Below is a small trained network, with its code and all its weights. Each question gives an input and a target symbol and asks what happens when units are switched off, that is, made to give their printed mean instead of their output.

import numpy as np


def w(rows, s, z=0):
    codes = np.array(rows[::2]) - 128.0
    scale = np.full(codes.shape[1], s)
    scale[-1] = z or s
    return codes * scale


def norm(h):
    return h / np.sqrt((h * h).mean(-1, keepdims=True) + 1e-5)


def f(y):
    return np.maximum(y, 0)


def softmax(a):
    e = np.exp(a - a.max(-1, keepdims=True))
    return e / e.sum(-1, keepdims=True)


def log_softmax(a):
    a = a - a.max(-1, keepdims=True)
    return a - np.log(np.exp(a).sum(-1, keepdims=True))


def net(x, mask):
    ids = ['ΔΞΦΩαημτψ'.index(c) for c in x.split()]
    T = len(ids)
    res = E[ids] + P[:T]
    u = 0
    for l in range(2):
        r = norm(res)
        for j in range(2):
            rows = slice(2 * j, 2 * j + 2)
            q, k, v = (r @ M[l][rows].T for M in (Q, K, V))
            z = softmax(np.where(np.tri(T) > 0, q @ k.T / 2**0.5, -1e9)) @ v
            o = O[l][rows]
            res = res + np.where(mask[u + j], z, o[:, -1]) @ o[:, :-1]
        u += 2
        y = f(norm(res) @ A[l][:, :-1].T + A[l][:, -1])
        res = res + np.where(mask[u : u + 4], y, B[l][:, -1]) @ B[l][:, :-1]
        u += 4
    return log_softmax(norm(res)[-1] @ U[:, :-1].T + U[:, -1])


Q, K, V, O, A, B = {}, {}, {}, {}, {}, {}
E = w([
[112,91,163,130,150],'Δ',
[142,110,160,169,136],'Ξ',
[123,105,188,106,121],'Φ',
[127,79,209,167,150],'Ω',
[163,75,201,132,91],'α',
[156,115,205,118,151],'η',
[116,145,222,163,107],'μ',
[169,109,194,186,88],'τ',
[82,254,100,190,196],'ψ',
],0.0074)
P = w([
[138,251,45,116,144],'0',
[94,47,78,76,30],'1',
[73,82,132,85,63],'2',
[89,87,171,104,63],'3',
[71,111,180,87,107],'4',
[96,100,247,56,109],'5',
],0.0029)
Q[0] = w([
[169,158,6,123,163],'L0H0',
[128,170,222,203,164],'L0H0',
[168,93,57,61,74],'L0H1',
[233,124,1,74,140],'L0H1',
],0.0061)
K[0] = w([
[59,2,147,151,130],'L0H0',
[142,214,58,117,182],'L0H0',
[198,72,216,117,106],'L0H1',
[234,23,193,28,124],'L0H1',
],0.0063)
V[0] = w([
[204,85,186,96,11],'L0H0',
[182,61,116,247,89],'L0H0',
[133,177,2,126,250],'L0H1',
[241,195,78,244,122],'L0H1',
],0.0038)
O[0] = w([
[197,127,113,169,210,123],'L0H0',
[22,105,194,136,220,27],'L0H0',
[95,124,150,63,53,3],'L0H1',
[121,155,254,70,106,184],'L0H1',
],0.007,0.0016)
A[0] = w([
[129,158,152,222,202,193],'L0N0',
[19,215,102,118,73,255],'L0N1',
[85,199,86,112,1,99],'L0N2',
[125,113,194,151,187,120],'L0N3',
],0.0064,0.0013)
B[0] = w([
[148,104,68,99,123,253],'L0N0',
[153,62,63,35,98,222],'L0N1',
[134,2,137,104,194,225],'L0N2',
[72,147,109,171,76,223],'L0N3',
],0.0076,0.0041)
Q[1] = w([
[154,137,133,25,84],'L1H0',
[105,244,140,75,182],'L1H0',
[163,120,86,170,157],'L1H1',
[136,152,155,41,106],'L1H1',
],0.011)
K[1] = w([
[66,3,129,79,64],'L1H0',
[119,6,72,192,191],'L1H0',
[32,211,231,74,75],'L1H1',
[108,14,20,120,182],'L1H1',
],0.0067)
V[1] = w([
[58,80,119,158,147],'L1H0',
[160,116,245,88,87],'L1H0',
[112,107,99,154,2],'L1H1',
[84,237,160,175,100],'L1H1',
],0.0077)
O[1] = w([
[104,2,156,167,68,55],'L1H0',
[192,118,140,34,229,221],'L1H0',
[85,218,224,54,79,179],'L1H1',
[127,144,214,172,163,3],'L1H1',
],0.0074,0.0035)
A[1] = w([
[120,184,56,154,46,199],'L1N0',
[128,133,144,77,45,4],'L1N1',
[134,255,192,146,133,51],'L1N2',
[117,168,193,129,99,120],'L1N3',
],0.0076,0.0021)
B[1] = w([
[174,152,221,101,106,254],'L1N0',
[65,121,2,89,174,219],'L1N1',
[60,128,31,183,171,234],'L1N2',
[91,148,120,62,113,198],'L1N3',
],0.009,0.0029)
U = w([
[90,76,30,74,79,101],'Δ',
[109,116,255,70,177,140],'Ξ',
[206,187,153,129,40,234],'Φ',
[59,95,229,186,53,158],'Ω',
[133,80,22,245,123,146],'α',
[184,197,69,126,249,41],'η',
[25,230,81,163,140,197],'μ',
[114,71,231,193,239,95],'τ',
[114,129,126,140,133,2],'ψ',
],0.0087,0.0018)

Each question gives the input, a string of symbols that net reads in full, and the target symbol t.
The units are the heads (2 rows each of Q, K, V and O) and the neurons (one row each of A and B). Each row of codes is followed by its name. A weight is (code - 128) times the scale printed after its matrix; where a second scale follows, it is the last column's (O, A, B and U).
mask holds one flag per unit, layer by layer, with each layer's heads first. A switched-off unit (its flag False) gives its mean, the last column of its rows in O or B, instead of its output. The means were averaged over made-up inputs and are rounded, as every weight is.
A unit's drop is (log p(t) with every unit on - log p(t) with that unit switched off) / (log p(t) with every unit on - log p(t) with every unit switched off).
The circuit of an input: a set's keep is (log p(t) with only the set's units on - log p(t) with every unit switched off) / (log p(t) with every unit on - log p(t) with every unit switched off). Starting from all 12 units, units are removed one at a time, each time the one whose removal leaves the highest keep (on an exact tie, the one counted first), for as long as the keep stays at least 0.8.
units of the circuit, in order: the units of the circuit, biggest drop first
top k neurons: the k neurons with the biggest drops, biggest first
k most important neurons of layer l: the k neurons of layer l with the biggest drops, biggest first
which heads matter: for each layer, one digit per head in row order, 1 if its drop is at least 0.15 and else 0, layers parted by /
input Ω Ξ τ, target Ω: units of the circuit, in order	[L1H0; L0H0; L0N3]
input τ Φ Ξ η, target τ: most important neuron of layer 0	[L0N3]
input μ μ Δ η α η, target μ: which heads matter	01 / 00
input η α α μ, target η: units of the circuit, in order	[L1H0; L0H1]
input α η η τ, target α: units of the circuit, in order	[L0H1; L1H0]
input η Φ η, target η: units of the circuit, in order	[L1H0; L0H1; L0N1]
input μ Φ μ, target μ: which heads matter	01 / 00
input α Φ Ξ α η, target α: units of the circuit, in order	[L0H1; L1H0]
input Ξ η Ξ α Ω, target Ξ: which heads matter	01 / 10
input Φ Φ α α α Φ, target Φ: which heads matter	11 / 10
input Ξ Ω τ, target Ξ: units of the circuit, in order	[L0H1; L1H0]
input Φ Δ μ Δ Ξ, target Φ: units of the circuit, in order	[L1N0; L0H0; L0N2]
input μ μ Ξ, target μ: which heads matter	00 / 01
input η τ Φ Φ, target η: units of the circuit, in order	[L0H1; L1H0; L0N1]
input Ξ Δ Ω Δ, target Ξ: units of the circuit, in order	[L0H1]
input η η η Φ, target η: units of the circuit, in order	[L1H0; L0H1; L0N1]
input μ Δ α, target μ: top 2 neurons	[L0N2; L1N2]
input η α η, target η: top 2 neurons	[L0N1; L0N2]
input Φ μ η, target Φ: top 2 neurons	[L1N0; L0N2]
input η Δ Δ Ω, target η: top neuron	[L0N2]
input μ α η α Φ, target μ: which heads matter	01 / 00
input μ α Φ Ξ Δ μ, target μ: top 3 neurons	[L0N2; L1N2; L0N3]
input α τ Ξ Ω μ, target α: which heads matter	11 / 01
input η η η τ, target η: which heads matter	00 / 10
